Here is a tiny trained network, its code and every weight. The questions are about switching its units off for an input and a class, where a switched-off unit gives its printed mean instead of its output.

import numpy as np


def w(rows, s, z=0):
    codes = np.array(rows[::2]) - 128.0
    scale = np.full(codes.shape[1], s)
    scale[-1] = z or s
    return codes * scale


def f(y):
    return np.maximum(y, 0)


def log_softmax(a):
    a = a - a.max(-1, keepdims=True)
    return a - np.log(np.exp(a).sum(-1, keepdims=True))


def net(x, mask):
    res = np.array(x, float).reshape(1, 6) / 4 @ E
    y = f(res @ A[0][:, :-1].T + A[0][:, -1])
    res = res + np.where(mask, y, B[0][:, -1]) @ B[0][:, :-1]
    return log_softmax(res[-1] @ U[:, :-1].T + U[:, -1])


A, B = {}, {}
E = w([
[127,114,118,144,129,132,144,118,133,119],'x0',
[136,137,130,127,146,134,137,141,126,121],'x1',
[38,95,127,88,195,112,116,144,174,111],'x2',
[157,255,126,138,105,13,123,86,124,58],'x3',
[107,123,147,127,113,141,108,107,127,127],'x4',
[181,155,150,153,177,135,77,55,211,198],'x5',
],0.012)
A[0] = w([
[183,116,162,163,79,134,168,129,61,179,153],'N1',
[66,107,186,77,129,168,179,196,166,133,99],'N2',
[250,183,170,192,111,97,76,39,195,129,85],'N3',
[88,191,138,133,114,64,99,136,193,22,65],'N4',
[156,158,124,170,40,200,152,138,61,173,85],'N5',
[127,131,112,143,96,111,154,134,29,79,1],'N6',
[138,143,154,119,152,117,133,150,94,168,86],'N7',
[211,45,154,136,132,171,90,157,133,139,42],'N8',
[144,122,103,72,85,127,148,133,116,97,174],'N9',
[104,152,118,153,132,91,135,116,139,60,56],'N10',
[85,67,66,91,112,132,140,171,80,130,131],'N11',
[121,133,146,116,223,133,124,40,180,211,194],'N12',
[157,135,143,143,196,154,79,74,255,206,14],'N13',
],0.01,0.0097)
B[0] = w([
[196,122,95,113,81,144,158,101,94,124,190],'N1',
[81,144,180,131,191,117,94,202,134,163,185],'N2',
[30,146,134,213,211,149,59,192,206,66,252],'N3',
[176,155,160,35,54,142,236,143,78,182,208],'N4',
[144,135,152,32,129,98,196,122,83,172,181],'N5',
[148,213,94,180,86,136,97,96,144,114,169],'N6',
[106,129,154,135,104,154,139,124,150,147,129],'N7',
[197,226,87,124,37,60,196,80,161,95,167],'N8',
[101,70,128,110,105,150,162,106,134,160,179],'N9',
[185,76,134,65,115,144,133,109,109,208,164],'N10',
[78,102,134,155,166,125,94,138,101,102,194],'N11',
[114,178,87,141,46,151,147,59,107,81,246],'N12',
[172,78,142,2,121,146,226,88,47,180,223],'N13',
],0.0098,0.016)
U = w([
[114,56,153,40,139,120,198,107,51,184,252],'0',
[127,204,101,108,73,87,172,59,111,123,93],'1',
[34,94,131,173,255,111,55,165,208,108,22],'2',
],0.0092,0.0016)

Each question gives the input, the list of numbers given to net, and the class t.
The units are the neurons (one row each of A and B). Each row of codes is followed by its name. A weight is (code - 128) times the scale printed after its matrix; where a second scale follows, it is the last column's (A, B and U).
mask holds one flag per neuron, in row order. A switched-off neuron (its flag False) gives its mean, the last column of its row in B, instead of its output. The means were averaged over made-up inputs and are rounded, as every weight is.
A unit's drop is (log p(t) with every unit on - log p(t) with that unit switched off) / (log p(t) with every unit on - log p(t) with every unit switched off).
The circuit of an input: a set's keep is (log p(t) with only the set's units on - log p(t) with every unit switched off) / (log p(t) with every unit on - log p(t) with every unit switched off). Starting from the 12 units with the biggest drops (on a tie, the unit counted first), units are removed one at a time, each time the one whose removal leaves the highest keep (on an exact tie, the one counted first), for as long as the keep stays at least 0.8.
units of the circuit, in order: the units of the circuit, biggest drop first
unit that matters most: the unit with the biggest drop
top k neurons: the k neurons with the biggest drops, biggest first
drop of u: that unit's drop, to one decimal
input [-4,-8,-1,6,5,3], class 2: unit that matters most => N3
input [7,7,1,-4,-6,-1], class 2: top 3 neurons => (N13; N4; N5)
input [-4,-4,-5,-6,7,8], class 1: top 2 neurons => (N8; N12)
input [-5,-3,-4,-7,3,6], class 1: top 2 neurons => (N8; N12)
input [1,-5,-4,-7,-8,1], class 1: top 2 neurons => (N8; N13)
input [-4,8,3,-3,-6,0], class 2: top 2 neurons => (N13; N4)
input [1,8,-3,-4,-1,5], class 1: top 2 neurons => (N8; N12)
input [-2,8,0,8,-5,3], class 2: top 2 neurons => (N3; N13)
input [2,-6,6,8,-1,-6], class 0: top 2 neurons => (N10; N4)
input [0,-4,-5,-3,0,5], class 1: top 2 neurons => (N8; N12)
input [4,5,2,5,0,-7], class 0: top 2 neurons => (N12; N10)
input [3,4,4,8,0,-1], class 0: drop of N2 => 0.0
input [3,-6,-5,6,4,8], class 2: drop of N3 => 1.9
input [2,0,1,3,8,-4], class 0: units of the circuit, in order => (N12)
input [7,4,-7,-8,-5,5], class 1: drop of N8 => 1.4
input [-7,8,-7,-5,7,5], class 1: drop of N8 => 1.0
